cols: X U W G B Y V N F
[122 112  98 141 130 107 125 169 157] = <111>
[140  98  91 143 144  70 112 170 180] = <32>
[122 150 145 131 119 180 146 121 111] = <179>
[104 156 138 132 107 208 157 120  98] = <37>
[151 101 104 140 150  66 109 162 181] = <155>
[132 126 126 135 131 124 127 152 142] = <109>
[106 154 134 133 108 209 158 109 101] = <90>
[104 163 149 130 104 218 159 118  89] = <50>
down: [138 104 126 134 149]
W
down: [124 209 218]
Y
down: [122 140 122 104 151 132 106]
X
down: [112  98 150 156 101]
U
down: [ 91 145]
W
down: [ 98 150 156 101 126]
U
down: [132 140 135 133]
G

cols: D S C M T E
[126 209 217 162 183 163] : <165>
[154  75 119 133 140 149] : <69>
[126 209 217 163 181 164] : <110>
[145 108 127 144 162 144] : <116>
[147 102 104 146 172 135] : <185>
[137 142 108 163 202 126] : <40>
[135 152 123 162 198 132] : <57>
[145 106 105 148 175 134] : <128>
[128 203 213 161 180 163] : <95>
[149  93 131 135 146 150] : <129>
[137 141 105 163 202 125] : <98>
down: [209  75 209 108 102 142 152 106 203]
S
down: [181 162 172 202 198 175 180]
T
down: [147 137 135 145 128 149]
D
down: [163 144 146 163 162 148 161 135 163]
M
down: [209 108 102 142 152]
S

cols: P Q R K Z
[143 154 185 160 176]  <39>
[108 106  71 186 125]  <65>
[108 106  71 151  93]  <92>
down: [160 186]
K
down: [185  71]
R

cols: H A L J
[ 98 173  92  51] : <14>
[ 37 206 145 205] : <43>
[ 70 210  37  66] : <87>
[202 204  30 135] : <91>
[127 190  73 164] : <81>
[ 98 173  92 133] : <10>
down: [204 190]
A
down: [205  66 135 164]
J
down: [ 37  70 202 127]
H
down: [98 37 70]
H
down: [98 37]
H
down: [145  37]
L

cols: Tilo razap punev forog Pora zaso gopuz vufiz Fuz ref
[115 121 107 134 123 105 172 224  78 214] = <106>
[108 102 117 142 120 123 179 212 109 224] = <3>
[115 121 107 121 123 105 172 224  78 214] = <18>
down: [120 123]
Pora
down: [212 224]
vufiz
down: [107 117]
punev
down: [ 78 109]
Fuz
down: [108 115]
Tilo
down: [172 179]
gopuz
down: [224 214]
ref

cols: raz zeva manal Koro kez soge Videp medev
[ 89  93  89  97 157  65  51 148]  <78>
[153 115 108 187 188 138 164  62]  <72>
[153 115 108 187  72  89  54 191]  <68>
[ 91  40 150 198 122 199 123 110]  <133>
[110 159 135  90  62  86 143 138]  <48>
down: [ 72 122]
kez
down: [164  54 123 143]
Videp

cols: Kov sonet Mor Tode boda gesi Bitu fofe Lir
[125 124  68 143 180 129 156 114 120] -> <63>
[123 107 144 113 124  93 164 139 125] -> <115>
[ 96 120 182 107  40 117 141 169 162] -> <122>
down: [113 107]
Tode
down: [144 182]
Mor
down: [114 139]
fofe
down: [124  40]
boda
down: [124 107]
sonet
down: [125 162]
Lir
down: [139 169]
fofe

cols: vepe miped mizi bilit Roz Zalav rofod rep gosi metum
[ 70 215 105 113 205 102 171 106 185 152]  <20>
[204  71 168 105 140 163 136 164 142 114]  <64>
[ 69 131 169 125 212 176 202  64  41 112]  <8>
down: [114 112]
metum
down: [136 202]
rofod

cols: penu Nem Tul Mazuv popa buf
[104 106  81 120 160 142] : <24>
[195 140 145 177  88 106] : <199>
[170 108 101 163 114 140] : <127>
[111 164 191 103 113 107] : <35>
[119 109  88 129 150 137] : <25>
[205 129 123 188  92 111] : <112>
[143  84  43 155 155 150] : <71>
[ 95  97  70 115 168 150] : <198>
[147 105  91 148 132 141] : <136>
[ 72 152 163  81 145 117] : <54>
[188 119 121 173  98 131] : <151>
down: [195 170 111 119 205]
penu
down: [120 177 163 103 129 188 155]
Mazuv
down: [195 170]
penu
down: [ 81 145 101 191  88 123  43  70]
Tul

cols: mideb tuko fonaf Rabob Viril vebe Bugu dasit Neguf ganu
[137 138 154 118  78 142  84 137 105 136] -> <74>
[117 131 103 128 145 127 116 124 138 123] -> <13>
[136 158 105 108  91 133  52 115 128 128] -> <2>
[ 95 132  86  88 132 162  38 142 155 164] -> <55>
[134 114 159 167 108 113 147 124  97  88] -> <113>
[128 150 120 157 128 117 122 122  93  78] -> <15>
down: [137 117 136]
mideb
down: [142 124 122]
dasit
down: [145  91 132]
Viril
down: [154 103 105  86]
fonaf
down: [123 128 164  88  78]
ganu
down: [133 162 113 117]
vebe

cols: naz tugel vefug tibit Popif Duled
[ 60 106  65 119  81 180] -> <27>
[ 85 140  65  98  80 153] -> <38>
[ 89 131  65 115 127 175] -> <100>
[ 53 140  65  98  80 153] -> <153>
[ 93 116  65 152 141 174] -> <88>
[ 80 128  65 107  73 173] -> <75>
[ 93 116  65 152 141 207] -> <126>
down: [127  80 141]
Popif
find: [ 89 131  65 115 127 175]
<100>
down: [116 128]
tugel
down: [119  98 115  98 152 107]
tibit
down: [153 175 153]
Duled

cols: vor mup zenu duru zul siv
[147  71 110  82 169  84] = <51>
[147 120  82  99 106  49] = <101>
[164  70 110 117 173 107] = <140>
[166  88 101  81 158  73] = <70>
[142 148  96  83 102  42] = <59>
[159 115  97  89 134  51] = <19>
[142 148  96 108 102  42] = <132>
down: [110  82 110 101]
zenu
down: [110  82 110]
zenu
down: [ 49 107  73  42  51  42]
siv
down: [ 70  88 148 115]
mup
down: [84 49]
siv
down: [173 158]
zul

cols: sivid bep fil tafog zani Ven
[181  30  80 153 115 153]  <73>
[128  88 163 186 146 143]  <105>
[181 130  80 153 115 153]  <46>
[ 67 164 192 103 156 105]  <11>
down: [146 115]
zani
down: [153 143 153]
Ven
down: [128 181  67]
sivid
down: [ 88 130]
bep
down: [115 146 115]
zani
down: [146 115 156]
zani

cols: pofu Sopom dasu Gud subip Mefo savo midav
[ 34 184  73  96 122 178  98 135] : <96>
[150  70 158 119 182  65 152  74] : <47>
[ 86 115  48  87 159 136 140 128] : <125>
[119 146  37  33 189 120 143  88] : <103>
[105 157 148 160  85 163 104 141] : <152>
[195  82 121  63 177  99 140 118] : <26>
[108 179 109 144  99 153 123 119] : <85>
[153  86 112  87 169 106 140 109] : <83>
down: [136 120]
Mefo
down: [182 159 189  85 177  99]
subip
down: [158  48  37]
dasu
down: [141 118]
midav

cols: pebud Veluk Zut petat
[ 99 123 192 167] : <102>
[144 127  81 153] : <23>
[ 93 110 157 211] : <84>
[ 93 117 190 188] : <30>
[107 113 126 203] : <9>
[ 95 107 140 220] : <99>
down: [153 211 188 203]
petat
down: [192  81 157 190]
Zut

cols: zulim retu Nuz mova meru Nuno mazi
[153 114 168 191 195  79 205] -> <159>
[167 107 179 180 162  70 219] -> <7>
[141 123 168 197 210  85 191] -> <42>
[106 161 197 184 189 109 129] -> <189>
[126 126 224 169  90  67 189] -> <53>
[ 69 175 223 176  59  88 147] -> <160>
[153 114 171 191 195  79 205] -> <157>
[ 73 170 226 178  62  86 148] -> <158>
[149 112 210 169 109  64 207] -> <171>
down: [219 191 129 189 147 205]
mazi
down: [189 147 205 148]
mazi
down: [114 107 123 161 126 175 114]
retu
down: [ 73 149]
zulim

cols: kopur lepe mibos patam Fufe veli gezu
[101 131  20 175 165 128 149] -> <114>
[154 171 187  22  80  89 116] -> <56>
[119 230 144  33  45  47 170] -> <104>
down: [165  80]
Fufe
down: [116 170]
gezu
down: [80 45]
Fufe
down: [128  89]
veli

cols: sira zuged lera kapas vose pila
[ 45 199  67 199 171 117] : <89>
[ 89 181 129  75 125 132] : <82>
[218 110  34 111 205 160] : <60>
[ 60 106 142 146 201 108] : <156>
[ 75  36 125 199 139 186] : <118>
[ 75  36 125 138 148 144] : <36>
[119 123 203 122 187  89] : <200>
[ 97 191  87  99 116 181] : <148>
[ 89 181 129  75 145 132] : <4>
[168 160 132 222  87  69] : <67>
[168 163  25 160 129 103] : <28>
down: [142 125 125]
lera
down: [129 132]
lera
down: [ 67 129  34]
lera
down: [148 187 116]
vose
down: [138 122  99]
kapas
down: [ 75 111 146 199 138 122]
kapas
down: [205 201]
vose

